Here is a tiny trained network, its code and every weight. The questions are about switching its units off for an input and a target symbol, where a switched-off unit gives its printed mean instead of its output.

import numpy as np


def w(rows, s, z=0):
    codes = np.array(rows[::2]) - 128.0
    scale = np.full(codes.shape[1], s)
    scale[-1] = z or s
    return codes * scale


def norm(h):
    return h / np.sqrt((h * h).mean(-1, keepdims=True) + 1e-5)


def f(y):
    return np.maximum(y, 0)


def softmax(a):
    e = np.exp(a - a.max(-1, keepdims=True))
    return e / e.sum(-1, keepdims=True)


def log_softmax(a):
    a = a - a.max(-1, keepdims=True)
    return a - np.log(np.exp(a).sum(-1, keepdims=True))


def net(x, mask):
    ids = ['δεζθλμξπσφ'.index(c) for c in x.split()]
    T = len(ids)
    res = E[ids] + P[:T]
    r = norm(res)
    for j in range(3):
        rows = slice(3 * j, 3 * j + 3)
        q, k, v = (r @ M[0][rows].T for M in (Q, K, V))
        z = softmax(np.where(np.tri(T) > 0, q @ k.T / 3**0.5, -1e9)) @ v
        o = O[0][rows]
        res = res + np.where(mask[j], z, o[:, -1]) @ o[:, :-1]
    y = f(norm(res) @ A[0][:, :-1].T + A[0][:, -1])
    res = res + np.where(mask[3:7], y, B[0][:, -1]) @ B[0][:, :-1]
    return log_softmax(norm(res)[-1] @ U[:, :-1].T + U[:, -1])


Q, K, V, O, A, B = {}, {}, {}, {}, {}, {}
E = w([
[172,88,149,77,164],'δ',
[171,117,248,163,149],'ε',
[78,148,106,24,146],'ζ',
[186,111,103,92,86],'θ',
[55,125,11,49,106],'λ',
[132,134,178,153,93],'μ',
[138,143,97,15,68],'ξ',
[112,131,187,169,143],'π',
[159,201,87,99,129],'σ',
[197,97,158,181,124],'φ',
],0.018)
P = w([
[156,103,151,137,177],'0',
[129,146,99,88,85],'1',
[213,162,191,94,115],'2',
[134,76,167,173,196],'3',
[5,137,142,52,115],'4',
[133,133,200,100,132],'5',
[198,130,163,111,182],'6',
[186,170,89,118,127],'7',
[254,136,130,175,241],'8',
[208,102,171,137,235],'9',
[157,131,196,223,128],'10',
],0.007)
Q[0] = w([
[198,101,117,227,148],'head 0',
[174,109,89,165,91],'head 0',
[2,164,119,155,104],'head 0',
[114,47,129,170,118],'head 1',
[187,80,145,165,121],'head 1',
[148,131,159,84,27],'head 1',
[70,197,198,104,150],'head 2',
[125,136,105,106,107],'head 2',
[198,100,219,138,16],'head 2',
],0.0084)
K[0] = w([
[111,76,50,112,33],'head 0',
[173,113,83,138,144],'head 0',
[207,154,154,35,151],'head 0',
[72,152,121,102,131],'head 1',
[54,173,109,147,149],'head 1',
[224,61,186,50,139],'head 1',
[123,41,160,157,155],'head 2',
[185,170,104,82,159],'head 2',
[135,153,118,188,254],'head 2',
],0.0089)
V[0] = w([
[239,169,94,101,54],'head 0',
[254,181,108,119,120],'head 0',
[111,133,45,131,129],'head 0',
[43,195,207,170,143],'head 1',
[59,178,140,198,167],'head 1',
[150,157,167,154,139],'head 1',
[162,177,81,76,117],'head 2',
[32,233,146,109,221],'head 2',
[151,160,194,61,189],'head 2',
],0.0087)
O[0] = w([
[154,109,181,123,138,195],'head 0',
[211,169,130,87,100,190],'head 0',
[84,70,127,23,160,66],'head 0',
[11,193,122,195,97,43],'head 1',
[47,162,112,68,33,2],'head 1',
[109,171,142,175,67,143],'head 1',
[216,79,135,49,52,144],'head 2',
[142,167,1,109,87,60],'head 2',
[179,158,46,194,200,214],'head 2',
],0.0071,0.0065)
A[0] = w([
[35,107,43,69,236,6],'neuron 0',
[98,124,145,124,74,6],'neuron 1',
[223,2,220,188,184,248],'neuron 2',
[184,189,115,3,76,104],'neuron 3',
],0.0045,0.0024)
B[0] = w([
[192,148,103,59,118,132],'neuron 0',
[85,170,134,94,170,128],'neuron 1',
[141,130,73,253,163,255],'neuron 2',
[58,226,122,159,26,165],'neuron 3',
],0.0064,0.0091)
U = w([
[137,46,103,122,87,16],'δ',
[133,232,109,112,107,12],'ε',
[100,170,46,89,151,7],'ζ',
[203,149,195,98,199,221],'θ',
[114,52,116,46,97,43],'λ',
[111,162,128,173,46,246],'μ',
[164,98,95,74,129,86],'ξ',
[83,254,71,216,188,250],'π',
[172,187,107,90,43,47],'σ',
[115,105,135,119,94,10],'φ',
],0.0066,0.0024)

Each question gives the input, a string of symbols that net reads in full, and the target symbol t.
The units are the heads (3 rows each of Q, K, V and O) and the neurons (one row each of A and B). Each row of codes is followed by its name. A weight is (code - 128) times the scale printed after its matrix; where a second scale follows, it is the last column's (O, A, B and U).
mask holds one flag per unit, heads first, then neurons. A switched-off unit (its flag False) gives its mean, the last column of its rows in O or B, instead of its output. The means were averaged over made-up inputs and are rounded, as every weight is.
A unit's drop is (log p(t) with every unit on - log p(t) with that unit switched off) / (log p(t) with every unit on - log p(t) with every unit switched off).
The circuit of an input: a set's keep is (log p(t) with only the set's units on - log p(t) with every unit switched off) / (log p(t) with every unit on - log p(t) with every unit switched off). Starting from all 7 units, units are removed one at a time, each time the one whose removal leaves the highest keep (on an exact tie, the one counted first), for as long as the keep stays at least 0.8.
circuit, biggest first: the units of the circuit, biggest drop first
which heads matter: for each layer, one digit per head in row order, 1 if its drop is at least 0.15 and else 0, layers parted by /
drop when u is switched off: that unit's drop, to one decimal
input μ π μ, target π: which heads matter	001
input π μ φ, target π: circuit, biggest first	(head 2; head 1)
input π π θ, target π: circuit, biggest first	(head 2; head 0)
input μ δ ξ φ ε ζ π δ, target π: circuit, biggest first	(head 1; head 0)
input ε λ π, target π: circuit, biggest first	(head 2; head 1)
input π λ ξ μ, target π: circuit, biggest first	(head 2)
input μ μ θ π ε π ξ μ σ φ δ, target π: circuit, biggest first	(head 1; head 2)
input θ θ θ δ θ φ λ, target θ: which heads matter	011
input μ π ε θ, target π: which heads matter	011
input ζ θ θ δ σ, target θ: which heads matter	011
input π μ ξ ξ ε, target π: drop when head 1 is switched off	0.1
input μ ξ θ θ σ, target θ: drop when neuron 2 is switched off	0.0
input θ φ λ, target θ: drop when head 1 is switched off	0.5
input π ε ε ζ, target π: drop when neuron 2 is switched off	-0.1
